Below is a small trained network, with its code and all its weights. Each question gives an input and a target symbol and asks what happens when units are switched off, that is, made to give their printed mean instead of their output.

import numpy as np


def w(rows, s, z=0):
    codes = np.array(rows[::2]) - 128.0
    scale = np.full(codes.shape[1], s)
    scale[-1] = z or s
    return codes * scale


def f(y):
    return y / 2 * (1 + np.tanh(0.7978845608 * (y + 0.044715 * y**3)))


def softmax(a):
    e = np.exp(a - a.max(-1, keepdims=True))
    return e / e.sum(-1, keepdims=True)


def log_softmax(a):
    a = a - a.max(-1, keepdims=True)
    return a - np.log(np.exp(a).sum(-1, keepdims=True))


def net(x, mask):
    ids = ['βδεζηθλμξπστφψω'.index(c) for c in x.split()]
    T = len(ids)
    res = E[ids] + P[:T]
    q, k, v = (res @ M[0].T for M in (Q, K, V))
    z = softmax(np.where(np.tri(T) > 0, q @ k.T / 2**0.5, -1e9)) @ v
    res = res + np.where(mask[0], z, O[0][:, -1]) @ O[0][:, :-1]
    y = f(res @ A[0][:, :-1].T + A[0][:, -1])
    res = res + np.where(mask[1:9], y, B[0][:, -1]) @ B[0][:, :-1]
    return log_softmax(res[-1] @ U[:, :-1].T + U[:, -1])


Q, K, V, O, A, B = {}, {}, {}, {}, {}, {}
E = w([
[161,101,154],'β',
[188,46,116],'δ',
[161,143,166],'ε',
[157,108,149],'ζ',
[151,153,178],'η',
[170,85,134],'θ',
[180,38,123],'λ',
[153,110,156],'μ',
[180,49,127],'ξ',
[167,101,145],'π',
[162,192,173],'σ',
[159,107,164],'τ',
[167,61,142],'φ',
[153,111,128],'ψ',
[224,2,77],'ω',
],0.0097)
P = w([
[251,202,187],'0',
[60,108,131],'1',
[214,79,164],'2',
[75,94,121],'3',
[207,86,171],'4',
[82,105,138],'5',
[204,86,168],'6',
[83,110,121],'7',
[209,84,161],'8',
[91,96,96],'9',
[208,91,159],'10',
[83,112,70],'11',
[216,93,153],'12',
],0.012)
Q[0] = w([
[108,110,58],'H1',
[1,153,107],'H1',
],0.011)
K[0] = w([
[102,107,117],'H1',
[6,75,107],'H1',
],0.016)
V[0] = w([
[79,254,196],'H1',
[122,195,186],'H1',
],0.0078)
O[0] = w([
[124,144,11,177],'H1',
[106,111,19,252],'H1',
],0.012,0.0031)
A[0] = w([
[156,53,50,240],'N1',
[37,40,152,215],'N2',
[150,99,40,238],'N3',
[52,48,230,252],'N4',
[254,108,170,156],'N5',
[234,94,130,194],'N6',
[200,125,245,71],'N7',
[188,133,230,58],'N8',
],0.0085,0.0047)
B[0] = w([
[125,170,130,255],'N1',
[130,203,62,167],'N2',
[86,179,113,238],'N3',
[93,218,2,201],'N4',
[107,89,219,199],'N5',
[106,140,222,224],'N6',
[158,22,46,165],'N7',
[142,67,49,152],'N8',
],0.0085,0.0095)
U = w([
[136,134,167,86],'β',
[152,79,158,121],'δ',
[145,164,125,253],'ε',
[150,157,181,96],'ζ',
[107,141,77,239],'η',
[180,129,172,90],'θ',
[166,89,136,82],'λ',
[146,150,168,76],'μ',
[131,85,157,104],'ξ',
[163,153,185,90],'π',
[91,191,1,137],'σ',
[119,134,160,74],'τ',
[113,100,160,82],'φ',
[128,132,167,73],'ψ',
[189,21,68,62],'ω',
],0.009,0.006)

Each question gives the input, a string of symbols that net reads in full, and the target symbol t.
The units are the heads (2 rows each of Q, K, V and O) and the neurons (one row each of A and B). Each row of codes is followed by its name. A weight is (code - 128) times the scale printed after its matrix; where a second scale follows, it is the last column's (O, A, B and U).
mask holds one flag per unit, heads first, then neurons. A switched-off unit (its flag False) gives its mean, the last column of its rows in O or B, instead of its output. The means were averaged over made-up inputs and are rounded, as every weight is.
A unit's drop is (log p(t) with every unit on - log p(t) with that unit switched off) / (log p(t) with every unit on - log p(t) with every unit switched off).
The circuit of an input: a set's keep is (log p(t) with only the set's units on - log p(t) with every unit switched off) / (log p(t) with every unit on - log p(t) with every unit switched off). Starting from all 9 units, units are removed one at a time, each time the one whose removal leaves the highest keep (on an exact tie, the one counted first), for as long as the keep stays at least 0.8.
circuit, biggest first: the units of the circuit, biggest drop first
k most important neurons: the k neurons with the biggest drops, biggest first
drop when u is switched off: that unit's drop, to one decimal
input ω λ δ σ ω τ, target σ: circuit, biggest first	(N4 N2 H1)
input σ η σ ζ λ, target σ: circuit, biggest first	(H1)
input σ σ ω ξ σ ξ μ, target σ: 2 most important neurons	(N3 N5)
input ω ε η σ π, target ω: circuit, biggest first	(H1 N7 N8)
input ω δ η ω ε ζ τ σ θ σ σ π τ, target ω: 2 most important neurons	(N7 N8)
input ψ σ ω φ, target σ: 4 most important neurons	(N4 N2 N6 N5)
input σ η ε σ η ω ζ θ ξ ε ψ, target σ: 3 most important neurons	(N3 N5 N1)
input σ ω ω ζ τ ξ τ π μ φ ω η σ, target σ: 2 most important neurons	(N3 N5)
input ξ ψ φ λ ω μ, target σ: circuit, biggest first	(N4 N2 H1)
input ω ε ω σ ε φ, target σ: 3 most important neurons	(N4 N2 N6)
input ω ω σ π μ ε β, target ω: 2 most important neurons	(N7 N8)
input σ σ η η ζ μ θ λ τ ω π, target σ: drop when H1 is switched off	2.7
input ω φ ω δ β μ ε π σ λ δ η θ, target ω: drop when N8 is switched off	0.5
input σ η σ π τ ω σ π μ σ ξ, target σ: drop when N5 is switched off	0.1
input σ σ η ε β, target σ: most important neuron	(N3)
input ω η π σ σ σ ω λ β ω π σ ξ, target ω: 2 most important neurons	(N7 N8)
input ω θ σ η θ θ δ β π η ω, target ω: 4 most important neurons	(N7 N8 N3 N4)
